Below is a small trained network, with its code and all its weights. Each question gives an input and a target symbol and asks what happens when units are switched off, that is, made to give their printed mean instead of their output.

import numpy as np


def w(rows, s, z=0):
    codes = np.array(rows[::2]) - 128.0
    scale = np.full(codes.shape[1], s)
    scale[-1] = z or s
    return codes * scale


def norm(h):
    return h / np.sqrt((h * h).mean(-1, keepdims=True) + 1e-5)


def f(y):
    return y / 2 * (1 + np.tanh(0.7978845608 * (y + 0.044715 * y**3)))


def softmax(a):
    e = np.exp(a - a.max(-1, keepdims=True))
    return e / e.sum(-1, keepdims=True)


def log_softmax(a):
    a = a - a.max(-1, keepdims=True)
    return a - np.log(np.exp(a).sum(-1, keepdims=True))


def net(x, mask):
    ids = ['αβγδεζηθλμξστφψω'.index(c) for c in x.split()]
    T = len(ids)
    res = E[ids] + P[:T]
    u = 0
    for l in range(2):
        q, k, v = (norm(res) @ M[l].T for M in (Q, K, V))
        z = softmax(np.where(np.tri(T) > 0, q @ k.T / 2**0.5, -1e9)) @ v
        res = res + np.where(mask[u], z, O[l][:, -1]) @ O[l][:, :-1]
        u += 1
        y = f(norm(res) @ A[l][:, :-1].T + A[l][:, -1])
        res = res + np.where(mask[u : u + 8], y, B[l][:, -1]) @ B[l][:, :-1]
        u += 8
    return log_softmax(norm(res)[-1] @ U[:, :-1].T + U[:, -1])


Q, K, V, O, A, B = {}, {}, {}, {}, {}, {}
E = w([
[135,188,141,116,123],'α',
[100,194,138,163,73],'β',
[108,98,138,85,58],'γ',
[208,87,155,157,158],'δ',
[125,107,146,153,174],'ε',
[91,137,144,165,123],'ζ',
[198,194,138,200,127],'η',
[51,150,109,154,191],'θ',
[174,153,102,117,241],'λ',
[195,149,35,86,139],'μ',
[120,117,82,97,141],'ξ',
[96,19,132,181,216],'σ',
[63,116,87,72,154],'τ',
[100,102,85,97,158],'φ',
[150,189,76,247,47],'ψ',
[119,113,35,185,137],'ω',
],0.014)
P = w([
[255,26,25,31,100],'0',
[213,43,48,33,103],'1',
[177,74,81,46,105],'2',
[162,92,109,66,122],'3',
[152,101,127,82,117],'4',
[146,119,135,85,124],'5',
[154,123,138,89,117],'6',
[161,138,135,102,117],'7',
[167,146,141,108,113],'8',
[179,156,128,111,115],'9',
[177,142,140,109,108],'10',
[167,143,139,128,110],'11',
[181,157,132,116,100],'12',
],0.0019)
Q[0] = w([
[74,127,107,126,156],'L0H0',
[90,231,39,2,175],'L0H0',
],0.0062)
K[0] = w([
[162,181,161,128,127],'L0H0',
[145,220,81,207,253],'L0H0',
],0.0057)
V[0] = w([
[176,38,197,79,3],'L0H0',
[136,185,201,65,108],'L0H0',
],0.0044)
O[0] = w([
[243,118,140,108,44,2],'L0H0',
[181,199,253,121,113,97],'L0H0',
],0.0045,0.0023)
A[0] = w([
[111,171,174,74,126,76],'L0N0',
[176,146,189,162,154,4],'L0N1',
[181,149,119,62,58,26],'L0N2',
[185,149,110,71,213,65],'L0N3',
[180,105,72,156,230,100],'L0N4',
[119,148,163,169,77,173],'L0N5',
[102,86,255,125,188,212],'L0N6',
[134,92,149,29,84,143],'L0N7',
],0.0086,0.0021)
B[0] = w([
[181,152,91,114,169,145],'L0N0',
[26,162,89,109,90,140],'L0N1',
[81,254,166,110,145,142],'L0N2',
[39,49,204,198,213,199],'L0N3',
[18,111,170,75,42,252],'L0N4',
[178,137,135,231,154,166],'L0N5',
[173,227,111,107,69,176],'L0N6',
[179,186,38,97,129,152],'L0N7',
],0.0065,0.0041)
Q[1] = w([
[163,193,191,144,168],'L1H0',
[254,57,152,80,137],'L1H0',
],0.0048)
K[1] = w([
[118,105,103,151,161],'L1H0',
[166,2,62,147,94],'L1H0',
],0.0089)
V[1] = w([
[42,210,131,101,2],'L1H0',
[161,164,10,168,161],'L1H0',
],0.0042)
O[1] = w([
[76,161,65,124,58,253],'L1H0',
[191,89,1,187,180,171],'L1H0',
],0.0068,0.0017)
A[1] = w([
[207,94,50,57,146,86],'L1N0',
[188,64,138,201,51,8],'L1N1',
[187,172,169,110,204,2],'L1N2',
[75,77,112,40,116,96],'L1N3',
[187,84,176,194,27,122],'L1N4',
[3,71,180,60,175,72],'L1N5',
[115,118,55,150,143,60],'L1N6',
[229,181,91,94,217,164],'L1N7',
],0.0077,0.0034)
B[1] = w([
[117,29,236,143,149,127],'L1N0',
[207,35,160,90,174,137],'L1N1',
[146,118,91,207,119,127],'L1N2',
[164,188,185,181,72,196],'L1N3',
[121,50,194,54,170,163],'L1N4',
[188,152,115,131,166,254],'L1N5',
[195,99,110,116,99,142],'L1N6',
[254,174,130,165,166,166],'L1N7',
],0.008,0.0062)
U = w([
[139,136,162,149,104,33],'α',
[132,119,229,67,119,255],'β',
[235,180,162,170,221,113],'γ',
[208,136,107,57,11,74],'δ',
[108,98,33,165,89,184],'ε',
[195,83,182,107,156,113],'ζ',
[91,79,161,133,208,88],'η',
[228,93,29,194,141,142],'θ',
[124,59,41,101,91,116],'λ',
[49,161,196,114,222,129],'μ',
[45,192,191,87,52,86],'ξ',
[47,155,63,172,185,146],'σ',
[149,175,138,115,114,25],'τ',
[185,68,117,181,98,81],'φ',
[146,65,80,83,186,159],'ψ',
[167,49,132,46,180,124],'ω',
],0.011,0.0056)

Each question gives the input, a string of symbols that net reads in full, and the target symbol t.
The units are the heads (2 rows each of Q, K, V and O) and the neurons (one row each of A and B). Each row of codes is followed by its name. A weight is (code - 128) times the scale printed after its matrix; where a second scale follows, it is the last column's (O, A, B and U).
mask holds one flag per unit, layer by layer, with each layer's heads first. A switched-off unit (its flag False) gives its mean, the last column of its rows in O or B, instead of its output. The means were averaged over made-up inputs and are rounded, as every weight is.
A unit's drop is (log p(t) with every unit on - log p(t) with that unit switched off) / (log p(t) with every unit on - log p(t) with every unit switched off).
The circuit of an input: a set's keep is (log p(t) with only the set's units on - log p(t) with every unit switched off) / (log p(t) with every unit on - log p(t) with every unit switched off). Starting from the 12 units with the biggest drops (on a tie, the unit counted first), units are removed one at a time, each time the one whose removal leaves the highest keep (on an exact tie, the one counted first), for as long as the keep stays at least 0.8.
units of the circuit, in order: the units of the circuit, biggest drop first
unit that matters most: the unit with the biggest drop
top k neurons: the k neurons with the biggest drops, biggest first
top k neurons in layer l: the k neurons of layer l with the biggest drops, biggest first
input φ φ γ ζ θ η ω φ, target σ: top 2 neurons	L1N7, L1N3
input φ ω η, target ε: unit that matters most	L0N1
input ζ θ θ λ σ τ ε, target ξ: units of the circuit, in order	L0N6, L0N4
input θ φ η μ τ φ, target σ: units of the circuit, in order	L0H0, L1N3
input ω φ ζ, target ε: top 2 neurons in layer 1	L1N5, L1N7
input θ α λ α α λ β ξ γ ω τ σ, target β: top 2 neurons	L0N6, L0N4
input η ε ε φ, target ξ: units of the circuit, in order	L1N3, L0N4
input η α μ, target γ: top 4 neurons	L0N3, L0N2, L1N3, L0N6
input θ τ η φ μ α δ, target β: units of the circuit, in order	L0N4, L0N1
input α η σ, target γ: units of the circuit, in order	L1N5, L0N6
input α λ η φ η θ α α τ, target γ: units of the circuit, in order	L1N3, L1N5
input η η α φ, target γ: top 3 neurons	L1N5, L1N3, L0N6
input ω μ β β φ, target ε: top 2 neurons in layer 0	L0N2, L0N0
input μ θ θ φ ε σ η, target ξ: top neuron	L0N1
input α ω ψ τ α ψ φ, target θ: top 4 neurons in layer 1	L1N5, L1N4, L1N3, L1N6
input λ ε δ ψ λ ψ ε ζ ξ, target ξ: top 3 neurons	L1N3, L0N4, L1N7
input θ η φ μ β φ α ξ ζ α μ, target γ: top 3 neurons	L0N3, L1N5, L1N3
input ω ζ ξ τ τ δ τ φ α λ α φ ξ, target γ: top 2 neurons	L1N5, L1N3
input ξ α λ η γ σ ζ, target β: top 3 neurons	L1N4, L1N5, L1N7
input ξ ω τ α η ξ, target γ: top 3 neurons in layer 0	L0N6, L0N3, L0N5
input τ ω α ε φ ω η ψ γ ω ξ, target ε: top neuron in layer 0	L0N2
